Here is a tiny trained network, its code and every weight. The questions are about switching its units off for an input and a class, where a switched-off unit gives its printed mean instead of its output.

import numpy as np


def w(rows, s, z=0):
    codes = np.array(rows[::2]) - 128.0
    scale = np.full(codes.shape[1], s)
    scale[-1] = z or s
    return codes * scale


def f(y):
    return y / 2 * (1 + np.tanh(0.7978845608 * (y + 0.044715 * y**3)))


def log_softmax(a):
    a = a - a.max(-1, keepdims=True)
    return a - np.log(np.exp(a).sum(-1, keepdims=True))


def net(x, mask):
    res = np.array(x, float).reshape(1, 7) / 4 @ E
    y = f(res @ A[0][:, :-1].T + A[0][:, -1])
    res = res + np.where(mask, y, B[0][:, -1]) @ B[0][:, :-1]
    return log_softmax(res[-1] @ U[:, :-1].T + U[:, -1])


A, B = {}, {}
E = w([
[154,132,125,209,128,172,166,129,123],'x0',
[132,197,133,146,99,60,167,163,95],'x1',
[63,116,119,137,71,68,124,104,136],'x2',
[113,82,51,93,77,91,137,171,137],'x3',
[107,151,117,164,109,131,104,40,1],'x4',
[146,97,187,152,117,46,152,226,142],'x5',
[117,170,185,114,129,130,105,129,107],'x6',
],0.01)
A[0] = w([
[223,181,177,183,179,129,156,236,39,252],'neuron 1',
[62,172,26,107,167,159,100,212,127,252],'neuron 2',
[197,138,143,176,210,210,204,115,42,220],'neuron 3',
[39,55,106,46,29,195,56,81,3,244],'neuron 4',
[207,73,149,161,202,156,200,214,182,132],'neuron 5',
[128,48,37,124,107,198,135,134,100,174],'neuron 6',
[167,122,177,210,97,212,140,143,89,114],'neuron 7',
],0.0055,0.0019)
B[0] = w([
[91,141,165,74,80,149,187,115,205,246],'neuron 1',
[233,171,47,99,149,137,231,145,52,173],'neuron 2',
[110,255,100,118,28,180,91,134,196,225],'neuron 3',
[218,181,31,209,117,109,109,77,200,254],'neuron 4',
[58,96,118,87,128,91,119,194,136,253],'neuron 5',
[44,103,40,191,123,135,162,132,58,193],'neuron 6',
[93,214,157,121,152,131,14,165,158,176],'neuron 7',
],0.0078,0.0064)
U = w([
[115,126,71,199,157,173,85,114,75,130],'0',
[183,121,149,1,108,124,129,121,91,252],'1',
[54,48,154,144,182,128,96,169,187,118],'2',
[118,23,79,108,122,126,165,182,140,250],'3',
[79,144,123,103,132,180,112,164,106,4],'4',
[160,84,90,136,138,138,93,137,85,5],'5',
],0.0076,0.0019)

Each question gives the input, the list of numbers given to net, and the class t.
The units are the neurons (one row each of A and B). Each row of codes is followed by its name. A weight is (code - 128) times the scale printed after its matrix; where a second scale follows, it is the last column's (A, B and U).
mask holds one flag per neuron, in row order. A switched-off neuron (its flag False) gives its mean, the last column of its row in B, instead of its output. The means were averaged over made-up inputs and are rounded, as every weight is.
A unit's drop is (log p(t) with every unit on - log p(t) with that unit switched off) / (log p(t) with every unit on - log p(t) with every unit switched off).
The circuit of an input: a set's keep is (log p(t) with only the set's units on - log p(t) with every unit switched off) / (log p(t) with every unit on - log p(t) with every unit switched off). Starting from all 7 units, units are removed one at a time, each time the one whose removal leaves the highest keep (on an exact tie, the one counted first), for as long as the keep stays at least 0.8.
units of the circuit, in order: the units of the circuit, biggest drop first
top k neurons: the k neurons with the biggest drops, biggest first
drop of u: that unit's drop, to one decimal
input [-5,-6,8,4,3,3,2], class 5: top 3 neurons	(neuron 4; neuron 1; neuron 5)
input [-1,2,1,7,5,1,-6], class 0: units of the circuit, in order	(neuron 4; neuron 1)
input [5,2,0,-6,8,3,2], class 4: top 3 neurons	(neuron 1; neuron 3; neuron 7)
input [3,-2,-8,-3,-2,0,1], class 4: top 2 neurons	(neuron 3; neuron 7)
input [2,1,-4,-7,0,-3,4], class 4: units of the circuit, in order	(neuron 3; neuron 4)
input [-3,-8,6,5,-4,-7,-2], class 0: units of the circuit, in order	(neuron 4; neuron 6)
input [-2,0,6,8,2,1,8], class 5: top 2 neurons	(neuron 4; neuron 1)
input [-2,2,2,7,4,-3,1], class 0: drop of neuron 4	0.5
input [4,-5,2,8,0,-6,-7], class 0: drop of neuron 1	0.1
input [7,2,0,-4,3,0,1], class 4: drop of neuron 1	0.2
